The rows lie along a hidden order. The number after each row says roughly how far along it the row is, from 0 to 30. A new part has a new order.
16; -2; 14; -5; -11; -15; -2; 26; -2; -3; 0; -3; 7; -4; -4; 10; 6; -10; -3; 4; 8; -1; -15; 0; -1; -13; -24; 0; 6; -10; 17; 2; 1; -1; -3; 0; 10; 1; 6; -3; 3; 5; -6; 2; 2; -3; 2; -1; -3; -5; -15; -4; -8; 8; -1; 2; -10; -20; 6; 3; 31; -15; 7; -9; -5; 2; -29; -6; 3; 14; -5; 5; -15; 4; 5; -15; 0; 4; -1; 0; 11; 4; 0; 0; 0; -2; 15; 5; 5; -3; 4; -3; -19; 1; 30; 5; 30; -9; 1; -43; 20; 63; -1; -29; -10; 9; 8	30
12; -9; 13; -5; -8; -10; -4; 7; -3; -5; 4; -4; 6; -3; -5; 8; 5; -10; -3; 3; 5; -2; -24; 0; 0; -12; -26; 1; 3; -16; 23; 10; 0; -3; -2; -1; 8; 2; 5; -3; 4; 4; -6; 2; 2; -2; 1; 1; -4; 5; -14; -9; -10; 6; -2; 1; -12; -20; 7; 3; 17; -17; 8; -6; -5; 3; -26; -5; 3; 14; -5; 8; -12; 3; 3; -15; 2; 10; -2; -3; 13; 3; 0; 0; 2; -1; 20; 5; 9; -4; 5; -1; -20; 1; 31; 4; 31; -5; -1; -43; 28; 63; 0; -22; -7; 7; 0	29
-1; -11; -5; -1; 3; 3; -2; -6; -5; -1; 5; -4; 1; 0; 1; -1; -1; -6; 0; 1; 1; -2; 7; -7; 1; 1; -13; -1; 1; -4; -2; 5; 0; 1; 0; 0; 2; 1; -3; 0; -4; 0; 2; 0; -1; 2; 0; 1; -2; -3; 7; -2; -1; -1; -1; -1; 1; -3; -2; -1; -3; -1; 1; -3; 0; -1; 4; 0; 0; -5; 2; 5; 1; -1; -2; -6; 0; 3; 1; -3; -4; -5; -2; -1; 2; 0; -4; -1; 1; -2; -1; 3; 4; 0; 0; 0; -1; -2; -1; -8; 3; 15; 1; 6; 3; 0; 5	13
14; -2; 15; -5; -12; -3; -7; 26; -3; -5; 3; -1; 3; 1; -1; 5; 7; -10; 0; 12; 11; -1; -26; 2; 1; -6; -19; 2; 6; -9; 16; 12; 2; -2; -4; -1; 9; 3; 10; 1; 4; 5; -5; 0; 2; 0; 0; -1; -4; 6; -18; -16; -9; 0; -4; 1; -12; -21; 7; 3; 17; -20; 5; -10; -5; 3; -11; -3; -1; 19; -7; 13; -9; 4; -3; -22; 1; 8; -2; -5; 6; -3; 0; 0; 2; -3; 19; 6; 8; -4; 1; 0; -16; -2; 22; 9; 28; -11; -1; -37; 21; 58; -1; -21; -6; 10; 4	0
23; 0; 13; -5; -14; -7; -6; 41; -4; -3; -2; 0; 3; 0; -6; 10; 8; -9; -1; 9; 11; 1; -24; 7; 0; -10; -17; 0; 6; -7; 16; 8; 2; -2; 0; 1; 13; 1; 10; 0; 2; 4; -8; 1; 1; -2; 2; -2; -4; -2; -18; -7; -11; 4; -2; 3; -13; -19; 8; 5; 36; -24; 2; -13; -5; 3; -12; -5; 5; 23; -5; 10; -14; 5; 3; -14; -1; 3; -2; 3; 5; -5; 3; 0; -3; -6; 19; 6; 3; -4; 1; -2; -27; -2; 30; 10; 27; -12; 1; -38; 24; 63; 0; -31; -5; 8; 5	0
2; -12; -3; 0; 1; 0; 0; -17; -1; -2; 2; 1; 4; 1; 6; 3; 2; 3; 2; -2; 8; -4; -2; -4; 0; 0; -1; -1; -1; -4; 6; 16; 3; 2; 1; 0; -4; 0; -2; -1; -1; 0; 3; 0; -1; 0; 4; 1; -4; -15; -5; -4; -2; -1; 0; 0; 0; 1; -1; -2; -1; 7; 2; -3; 1; -2; -6; 1; 2; 1; -1; -1; -10; 1; 2; -2; 0; 0; 0; -4; -10; 3; 0; -1; 4; 1; -5; 1; -1; 0; -1; 0; 2; 0; 3; -5; 3; -1; -1; -7; 3; -9; 1; -4; 3; 3; -2	1
6; -18; -3; 0; 0; 1; 3; -16; -6; 0; 0; 0; 3; -1; 2; 11; -1; 4; 3; -5; 4; -2; 5; -7; 1; -1; -4; -1; 0; -5; 11; 12; 1; 2; -3; 0; -1; -3; 1; -3; -3; 2; 2; 0; 0; 0; 2; 0; -2; 0; 5; 1; -1; 1; 0; -1; -3; 1; -2; 0; 1; 0; 0; 0; 0; -1; -13; 2; -2; 3; 0; 1; -9; 0; 3; 1; 1; -1; 0; 0; -1; 6; -4; -2; 4; 0; -1; 2; -1; -1; 2; 0; -2; 1; -1; -5; -5; 1; -1; -4; 5; 10; 2; -3; 0; 0; 1	17
1; -18; -1; 1; 2; 4; 4; -2; -9; -4; 8; 0; 1; -3; -5; 4; -3; 7; 3; 16; -4; 1; 6; -2; 0; 1; 5; 0; 1; -2; 0; 16; -2; -1; 5; 1; -5; -3; -3; 1; 0; 1; 2; 2; 0; 2; 0; 2; 0; -3; 1; 8; -2; 0; 0; 0; 1; -11; -3; 1; -4; -8; 4; -4; -1; 1; -3; 1; -3; 10; 0; 1; -2; -1; 8; 1; 0; 4; 0; 1; 2; -3; -5; -4; -4; 0; 2; -1; -1; -1; 1; 2; -2; -2; 2; 9; -7; -4; 3; 0; 5; 14; 1; 8; 0; 8; -14	12
17; -6; 10; -5; -11; -3; -4; 16; -13; -7; 4; -3; 4; 0; -6; 10; 3; -11; -1; 9; 15; 2; -20; 2; 0; -7; -23; 0; 5; -9; 16; 19; 0; -3; -4; 0; 9; 0; 12; -2; 3; 4; -6; 1; 1; -2; 1; -1; -3; 9; -9; -12; -10; 2; -2; 1; -13; -18; 4; 5; 24; -26; 8; -8; -6; 3; -11; -5; 6; 10; -6; 12; -11; 5; 1; -21; 2; 2; -3; -4; 9; -2; -1; -4; -4; -4; 25; 7; 8; -5; 5; 1; -21; 0; 20; 8; 26; -7; 1; -46; 26; 63; 2; -19; -9; 10; 9	7
4; -4; -1; 0; 2; -2; -3; -8; -4; -2; 3; 0; 0; 1; 1; 0; 1; 1; 2; -5; 3; -4; 2; 1; 0; 4; -5; -2; 0; 0; -1; 18; 2; 1; 6; 0; -4; 0; 3; -2; -3; 0; 0; 1; 0; 0; 0; -1; -2; -5; -6; 4; -1; 2; 0; 0; 2; 7; 1; 1; 1; 3; 1; 0; 0; 1; -5; 0; 7; -2; 0; 2; -8; 1; 2; 0; 0; 2; 1; -1; -7; 1; 0; -2; 3; 1; -5; 0; -1; -1; 1; 2; 4; -1; -5; 0; -1; 3; -1; -3; 3; -7; 2; 8; 0; 1; -1	14
0; -19; 0; 1; 5; 9; 5; -19; -8; -5; 7; -5; 1; 0; 1; -4; -4; 0; 2; 1; 2; -2; 4; -13; 1; 1; -6; -3; 0; -8; 3; 22; -2; -1; -4; -1; -2; 0; 0; 0; 0; 0; 2; -2; 0; 3; 0; 1; -1; 7; 7; -10; -1; -3; -1; -1; -2; -3; -5; -1; -14; -2; 3; -1; -1; 0; 11; -2; -3; -4; -1; 2; 1; -1; -1; -10; 4; 7; -1; -5; -6; -5; 1; -6; -2; 1; 1; 0; 3; -1; 2; 4; 10; 1; -6; -6; 4; -2; -2; -6; 6; 19; 3; 11; -2; 3; -8	0
8; -17; -3; 1; 1; 4; 1; -30; -9; -1; 1; -2; 1; -1; 2; 4; -3; 3; 3; -6; 2; -3; -2; -7; 1; 2; -2; -1; -1; -6; 13; 11; 0; 1; -1; 0; -1; -1; 0; -2; -3; 1; 1; 0; 0; 1; 1; 0; -2; 6; 8; 0; 1; 1; -1; -1; -4; 2; -1; 0; -1; -1; 3; 0; 0; -1; -6; 0; -3; 0; -1; 0; -9; 0; 0; -3; 1; 0; -1; -2; 5; 5; -2; -5; 3; 1; 1; 2; -1; -2; 3; 2; 0; 1; -5; -5; -5; 0; -1; -9; 0; 9; 2; 2; -1; 0; -3	16
-2; 1; 0; 1; -1; 2; 0; 1; -1; -1; -3; 0; 1; 0; -3; 1; -1; 0; -1; 4; -6; 0; -1; 2; 0; 0; -2; -1; -1; -3; -2; 11; -1; 0; -1; 0; -3; -1; 2; -1; -1; 0; -1; 0; 0; 0; 0; 0; 1; 1; -10; 2; -5; 0; 2; 0; 1; 1; 0; -1; 12; 1; 0; 2; 1; 1; 0; 2; 6; -1; -3; 0; -1; 1; 3; 2; 2; 2; -2; -1; -2; 1; 0; 1; -3; 1; 1; 1; 0; 0; 1; -1; -1; -1; -2; -4; -5; 1; -1; 2; -1; -18; 0; 0; -2; 0; -8	22
